Below are the code and all the weights of a small trained network. Each question names an input and a class and asks about switching units off, where a switched-off unit gives its printed mean instead of its output.

import numpy as np


def w(rows, s, z=0):
    codes = np.array(rows[::2]) - 128.0
    scale = np.full(codes.shape[1], s)
    scale[-1] = z or s
    return codes * scale


def norm(h):
    return h / np.sqrt((h * h).mean(-1, keepdims=True) + 1e-5)


def f(y):
    return y / 2 * (1 + np.tanh(0.7978845608 * (y + 0.044715 * y**3)))


def log_softmax(a):
    a = a - a.max(-1, keepdims=True)
    return a - np.log(np.exp(a).sum(-1, keepdims=True))


def net(x, mask):
    res = np.array(x, float).reshape(1, 5) / 4 @ E
    u = 0
    for l in range(4):
        y = f(norm(res) @ A[l][:, :-1].T + A[l][:, -1])
        res = res + np.where(mask[u : u + 7], y, B[l][:, -1]) @ B[l][:, :-1]
        u += 7
    return log_softmax(norm(res)[-1] @ U[:, :-1].T + U[:, -1])


A, B = {}, {}
E = w([
[58,64,164,75,71,209,175,135,81,109],'x0',
[91,169,179,70,157,136,105,86,137,200],'x1',
[255,142,218,157,129,157,211,155,87,153],'x2',
[109,105,124,76,110,161,142,221,233,140],'x3',
[134,208,158,37,120,100,168,108,121,21],'x4',
],0.0046)
A[0] = w([
[202,189,92,100,245,196,52,109,144,152,156],'0.n0',
[179,151,71,68,134,127,102,205,87,3,117],'0.n1',
[143,99,116,65,156,158,145,224,211,140,52],'0.n2',
[102,116,111,131,191,190,179,156,109,88,48],'0.n3',
[102,128,162,195,184,144,97,41,28,66,133],'0.n4',
[167,80,53,222,67,115,117,219,84,13,2],'0.n5',
[113,85,157,55,50,181,121,86,98,154,87],'0.n6',
],0.0044,0.0024)
B[0] = w([
[63,48,160,91,131,95,207,194,126,115,236],'0.n0',
[151,151,190,121,118,125,104,98,149,79,244],'0.n1',
[159,218,1,78,112,156,97,179,43,164,224],'0.n2',
[130,107,115,125,182,132,170,129,99,104,107],'0.n3',
[123,164,52,32,138,159,134,198,149,133,249],'0.n4',
[95,108,200,85,9,25,74,170,103,202,227],'0.n5',
[143,71,142,145,227,17,143,182,144,82,200],'0.n6',
],0.0057,0.0019)
A[1] = w([
[106,61,97,220,133,108,141,150,108,176,145],'1.n0',
[57,114,55,152,128,149,48,93,123,84,45],'1.n1',
[125,148,87,165,133,102,126,56,3,145,101],'1.n2',
[68,66,143,119,59,217,160,126,67,90,89],'1.n3',
[120,174,186,69,127,68,125,94,81,129,129],'1.n4',
[116,95,104,219,110,178,80,149,79,184,2],'1.n5',
[212,145,86,151,169,23,74,172,178,105,159],'1.n6',
],0.0052,0.0018)
B[1] = w([
[172,139,146,39,138,102,117,109,214,69,210],'1.n0',
[147,156,124,196,104,141,165,118,148,114,177],'1.n1',
[141,164,80,60,125,208,98,253,125,146,156],'1.n2',
[125,137,60,87,235,33,176,117,180,196,180],'1.n3',
[135,85,146,109,104,158,90,160,185,114,226],'1.n4',
[193,136,208,100,161,173,110,82,223,134,173],'1.n5',
[63,79,122,51,186,138,190,112,70,128,251],'1.n6',
],0.0066,0.0029)
A[2] = w([
[57,156,169,113,212,64,137,136,114,186,165],'2.n0',
[91,124,162,139,107,138,72,115,103,242,97],'2.n1',
[110,157,64,133,110,152,140,173,121,128,84],'2.n2',
[237,142,162,213,78,178,192,149,113,150,71],'2.n3',
[71,125,56,195,39,96,79,65,187,102,2],'2.n4',
[177,152,2,95,116,162,115,217,120,144,41],'2.n5',
[208,95,151,129,133,134,187,160,83,145,226],'2.n6',
],0.0057,0.00087)
B[2] = w([
[131,84,126,144,78,105,183,193,107,117,220],'2.n0',
[179,100,176,110,94,146,82,143,99,27,143],'2.n1',
[119,171,165,139,168,188,97,209,103,186,150],'2.n2',
[14,156,128,180,120,184,143,78,101,129,194],'2.n3',
[35,117,204,143,152,187,144,49,85,152,182],'2.n4',
[120,192,124,79,122,188,108,152,51,114,228],'2.n5',
[2,139,113,110,146,121,79,118,167,137,255],'2.n6',
],0.0067,0.0036)
A[3] = w([
[98,166,76,150,192,83,112,106,148,159,91],'3.n0',
[146,87,92,154,160,186,106,154,156,191,132],'3.n1',
[187,110,127,176,149,157,82,112,138,216,145],'3.n2',
[78,74,190,60,44,109,74,162,129,128,253],'3.n3',
[160,161,140,104,101,151,142,78,167,3,143],'3.n4',
[132,158,168,127,122,178,154,112,184,151,201],'3.n5',
[94,94,90,125,166,75,211,113,98,158,114],'3.n6',
],0.0069,0.0019)
B[3] = w([
[106,124,237,161,125,109,160,174,136,114,132],'3.n0',
[156,197,109,24,136,108,205,115,173,52,147],'3.n1',
[144,108,138,40,129,98,138,101,212,65,133],'3.n2',
[254,160,132,245,103,135,100,116,63,136,254],'3.n3',
[153,65,107,121,167,142,97,86,251,179,161],'3.n4',
[77,104,76,169,121,87,67,32,95,76,164],'3.n5',
[104,84,110,157,134,54,181,167,139,171,168],'3.n6',
],0.0059,0.0076)
U = w([
[181,110,131,94,151,123,109,71,229,84,170],'0',
[113,192,84,69,144,189,122,181,92,135,112],'1',
[111,63,118,137,160,35,203,189,131,146,68],'2',
[11,128,143,202,148,150,131,69,117,142,43],'3',
[184,124,149,201,99,105,103,131,86,130,252],'4',
],0.011,0.0015)

Each question gives the input, the list of numbers given to net, and the class t.
The units are the neurons (one row each of A and B). Each row of codes is followed by its name. A weight is (code - 128) times the scale printed after its matrix; where a second scale follows, it is the last column's (A, B and U).
mask holds one flag per neuron, layer by layer. A switched-off neuron (its flag False) gives its mean, the last column of its row in B, instead of its output. The means were averaged over made-up inputs and are rounded, as every weight is.
A unit's drop is (log p(t) with every unit on - log p(t) with that unit switched off) / (log p(t) with every unit on - log p(t) with every unit switched off).
The circuit of an input: a set's keep is (log p(t) with only the set's units on - log p(t) with every unit switched off) / (log p(t) with every unit on - log p(t) with every unit switched off). Starting from the 12 units with the biggest drops (on a tie, the unit counted first), units are removed one at a time, each time the one whose removal leaves the highest keep (on an exact tie, the one counted first), for as long as the keep stays at least 0.8.
units of the circuit, in order: the units of the circuit, biggest drop first
unit that matters most: the unit with the biggest drop
k most important neurons: the k neurons with the biggest drops, biggest first
top k neurons in layer l: the k neurons of layer l with the biggest drops, biggest first
input [5,7,4,-2,-5], class 4: 4 most important neurons : [2.n1, 3.n3, 1.n6, 0.n0]
input [-5,-8,-4,6,6], class 4: units of the circuit, in order : [0.n5, 3.n3, 1.n3]
input [5,7,-4,-8,6], class 1: units of the circuit, in order : [1.n2]
input [7,-8,7,-8,2], class 1: units of the circuit, in order : [1.n2, 0.n4]
input [-2,-8,-2,3,5], class 4: units of the circuit, in order : [0.n5, 3.n3]
input [-1,7,-4,6,5], class 4: 3 most important neurons : [3.n3, 0.n4, 1.n2]
input [7,3,8,-5,-4], class 3: 4 most important neurons : [2.n3, 1.n6, 2.n6, 0.n0]
input [-1,-3,6,5,4], class 3: 3 most important neurons : [2.n3, 0.n4, 1.n2]
input [-1,8,2,5,8], class 0: 2 most important neurons : [3.n4, 0.n5]
input [-8,-2,4,-8,4], class 1: top 2 neurons in layer 0 : [0.n6, 0.n4]
input [-4,7,2,-4,5], class 4: units of the circuit, in order : [3.n3, 1.n0, 1.n4, 2.n0]
input [8,6,7,3,-6], class 2: units of the circuit, in order : [1.n3, 0.n6]
input [1,8,-6,-5,0], class 4: units of the circuit, in order : [3.n3, 2.n1, 2.n0]
input [1,5,-1,7,8], class 0: 4 most important neurons : [3.n4, 0.n4, 1.n2, 0.n1]
input [8,2,2,0,-5], class 2: units of the circuit, in order : [1.n3]
input [-1,3,-3,-7,-7], class 0: 2 most important neurons : [1.n5, 0.n2]
input [-8,-5,-7,-8,-3], class 1: 3 most important neurons : [1.n2, 2.n5, 0.n6]
input [-3,3,-5,3,2], class 3: top 3 neurons in layer 1 : [1.n1, 1.n3, 1.n2]
input [6,4,7,4,6], class 3: top 3 neurons in layer 0 : [0.n5, 0.n0, 0.n4]
input [0,-4,7,4,3], class 3: unit that matters most : 2.n3
input [-2,2,6,-6,5], class 1: 4 most important neurons : [1.n2, 0.n4, 1.n0, 1.n5]
input [-4,-7,1,-8,-1], class 1: 2 most important neurons : [1.n2, 0.n4]
input [-7,5,-6,8,-6], class 1: top 3 neurons in layer 1 : [1.n3, 1.n6, 1.n4]
input [5,8,3,6,-6], class 4: units of the circuit, in order : [2.n1, 3.n3]
input [6,3,3,5,-6], class 0: top 3 neurons in layer 0 : [0.n0, 0.n4, 0.n2]
input [5,0,-5,-5,-5], class 0: 2 most important neurons : [1.n5, 0.n2]
